Here is a tiny trained network, its code and every weight. The questions are about switching its units off for an input and a class, where a switched-off unit gives its printed mean instead of its output.

import numpy as np


def w(rows, s, z=0):
    codes = np.array(rows[::2]) - 128.0
    scale = np.full(codes.shape[1], s)
    scale[-1] = z or s
    return codes * scale


def norm(h):
    return h / np.sqrt((h * h).mean(-1, keepdims=True) + 1e-5)


def f(y):
    return np.maximum(y, 0)


def log_softmax(a):
    a = a - a.max(-1, keepdims=True)
    return a - np.log(np.exp(a).sum(-1, keepdims=True))


def net(x, mask):
    res = np.array(x, float).reshape(1, 7) / 4 @ E
    u = 0
    for l in range(2):
        y = f(norm(res) @ A[l][:, :-1].T + A[l][:, -1])
        res = res + np.where(mask[u : u + 5], y, B[l][:, -1]) @ B[l][:, :-1]
        u += 5
    return log_softmax(norm(res)[-1] @ U[:, :-1].T + U[:, -1])


A, B = {}, {}
E = w([
[129,123,123,119,127,129,131,126,130,127,130,133],'x0',
[128,126,129,127,132,126,133,131,128,135,128,125],'x1',
[131,132,125,129,133,125,131,126,130,132,127,128],'x2',
[177,60,111,109,85,110,43,151,146,228,168,50],'x3',
[253,130,146,122,74,178,59,116,154,94,32,184],'x4',
[114,183,173,117,166,1,9,153,56,170,108,210],'x5',
[131,128,124,120,128,129,128,128,131,126,127,129],'x6',
],0.00056)
A[0] = w([
[198,123,164,139,86,170,101,99,120,68,63,188,3],'L0N1',
[204,109,159,141,78,179,102,94,132,79,69,176,7],'L0N2',
[87,203,106,91,151,152,197,123,129,8,44,195,33],'L0N3',
[104,130,153,122,180,42,67,173,81,203,161,132,108],'L0N4',
[155,90,100,157,110,228,228,123,190,105,144,76,141],'L0N5',
],0.0016,0.00059)
B[0] = w([
[90,213,64,91,214,39,107,218,173,215,107,42,204],'L0N1',
[72,208,51,79,209,50,108,213,175,203,107,40,201],'L0N2',
[207,24,247,237,156,91,123,88,62,246,251,174,234],'L0N3',
[127,128,102,118,75,215,161,89,155,24,88,138,243],'L0N4',
[94,119,114,61,42,158,110,91,84,16,81,196,251],'L0N5',
],0.0014,0.002)
A[1] = w([
[104,164,163,130,128,59,32,119,72,112,109,192,171],'L1N1',
[27,118,131,147,147,107,176,100,94,114,201,98,19],'L1N2',
[182,40,93,84,31,137,27,127,143,197,164,44,97],'L1N3',
[91,175,150,124,135,53,37,131,78,112,107,181,192],'L1N4',
[6,128,118,128,140,110,176,109,94,93,197,104,5],'L1N5',
],0.0015,0.00026)
B[1] = w([
[97,49,82,103,48,229,207,93,160,66,161,60,234],'L1N1',
[228,176,112,105,138,93,12,186,175,193,41,115,227],'L1N2',
[91,178,234,228,242,64,201,102,45,126,180,250,254],'L1N3',
[100,58,76,99,48,232,204,95,161,70,156,59,238],'L1N4',
[224,194,102,92,147,82,5,197,188,201,29,102,234],'L1N5',
],0.0014,0.0018)
U = w([
[157,205,68,79,163,82,63,220,192,200,60,67,236],'0',
[78,59,90,84,11,208,159,78,120,17,139,111,136],'1',
[142,112,254,245,189,89,156,98,56,164,212,201,2],'2',
],0.0047,0.00058)

Each question gives the input, the list of numbers given to net, and the class t.
The units are the neurons (one row each of A and B). Each row of codes is followed by its name. A weight is (code - 128) times the scale printed after its matrix; where a second scale follows, it is the last column's (A, B and U).
mask holds one flag per neuron, layer by layer. A switched-off neuron (its flag False) gives its mean, the last column of its row in B, instead of its output. The means were averaged over made-up inputs and are rounded, as every weight is.
A unit's drop is (log p(t) with every unit on - log p(t) with that unit switched off) / (log p(t) with every unit on - log p(t) with every unit switched off).
The circuit of an input: a set's keep is (log p(t) with only the set's units on - log p(t) with every unit switched off) / (log p(t) with every unit on - log p(t) with every unit switched off). Starting from all 10 units, units are removed one at a time, each time the one whose removal leaves the highest keep (on an exact tie, the one counted first), for as long as the keep stays at least 0.8.
circuit, biggest first: the units of the circuit, biggest drop first
most important unit: the unit with the biggest drop
top k neurons: the k neurons with the biggest drops, biggest first
k most important neurons of layer l: the k neurons of layer l with the biggest drops, biggest first
drop when u is switched off: that unit's drop, to one decimal
input [7,4,-1,-5,-7,-6,-6], class 0: circuit, biggest first -> L1N5, L1N2
input [7,-8,6,7,4,5,7], class 2: top neuron -> L1N3
input [4,3,8,3,-6,8,-8], class 1: circuit, biggest first -> L1N4, L0N4
input [-5,7,3,7,3,8,-1], class 1: circuit, biggest first -> L1N1, L1N4, L0N4
input [-5,-8,4,-6,-6,5,5], class 0: top 2 neurons -> L1N5, L1N2
input [-1,-3,4,1,-8,-6,-4], class 0: top 3 neurons -> L1N5, L1N2, L0N4
input [-1,8,3,-6,-4,-4,3], class 2: 4 most important neurons of layer 0 -> L0N3, L0N2, L0N1, L0N4
input [4,-4,-5,-7,-6,-5,1], class 2: top 4 neurons -> L0N3, L0N2, L0N1, L1N4
input [8,-8,-1,7,-4,5,5], class 2: top 2 neurons -> L1N3, L0N5
input [2,3,-7,-2,0,2,-6], class 1: top 2 neurons -> L1N3, L1N1
input [-8,-3,5,-3,4,7,-1], class 1: 2 most important neurons of layer 1 -> L1N1, L1N4
input [-8,1,-1,-4,-7,6,8], class 0: top 3 neurons -> L1N5, L1N2, L0N5
input [0,-2,-4,8,-6,-7,-5], class 2: 3 most important neurons of layer 0 -> L0N4, L0N2, L0N1
input [2,-2,-7,2,0,1,3], class 2: most important unit -> L0N5
input [-4,-1,-3,-2,3,-2,6], class 0: 2 most important neurons of layer 0 -> L0N1, L0N2
input [-2,3,4,2,-8,-7,8], class 0: top 3 neurons -> L1N5, L1N2, L0N4
input [2,-8,6,-3,1,1,-6], class 2: top 2 neurons -> L0N3, L1N5
input [3,-1,3,6,-3,3,-8], class 2: top 2 neurons -> L1N3, L0N5
input [2,3,8,-6,-7,-2,4], class 0: top 3 neurons -> L1N5, L1N2, L1N3
input [5,-6,4,-4,-5,0,-1], class 0: circuit, biggest first -> L1N5
input [-4,3,-7,-1,-6,-5,-3], class 0: top 3 neurons -> L1N5, L0N4, L1N2
input [7,8,-5,-2,0,8,-2], class 1: drop when L0N2 is switched off -> 0.0
input [8,-6,-6,-7,-4,-3,-3], class 2: drop when L0N3 is switched off -> 1.8
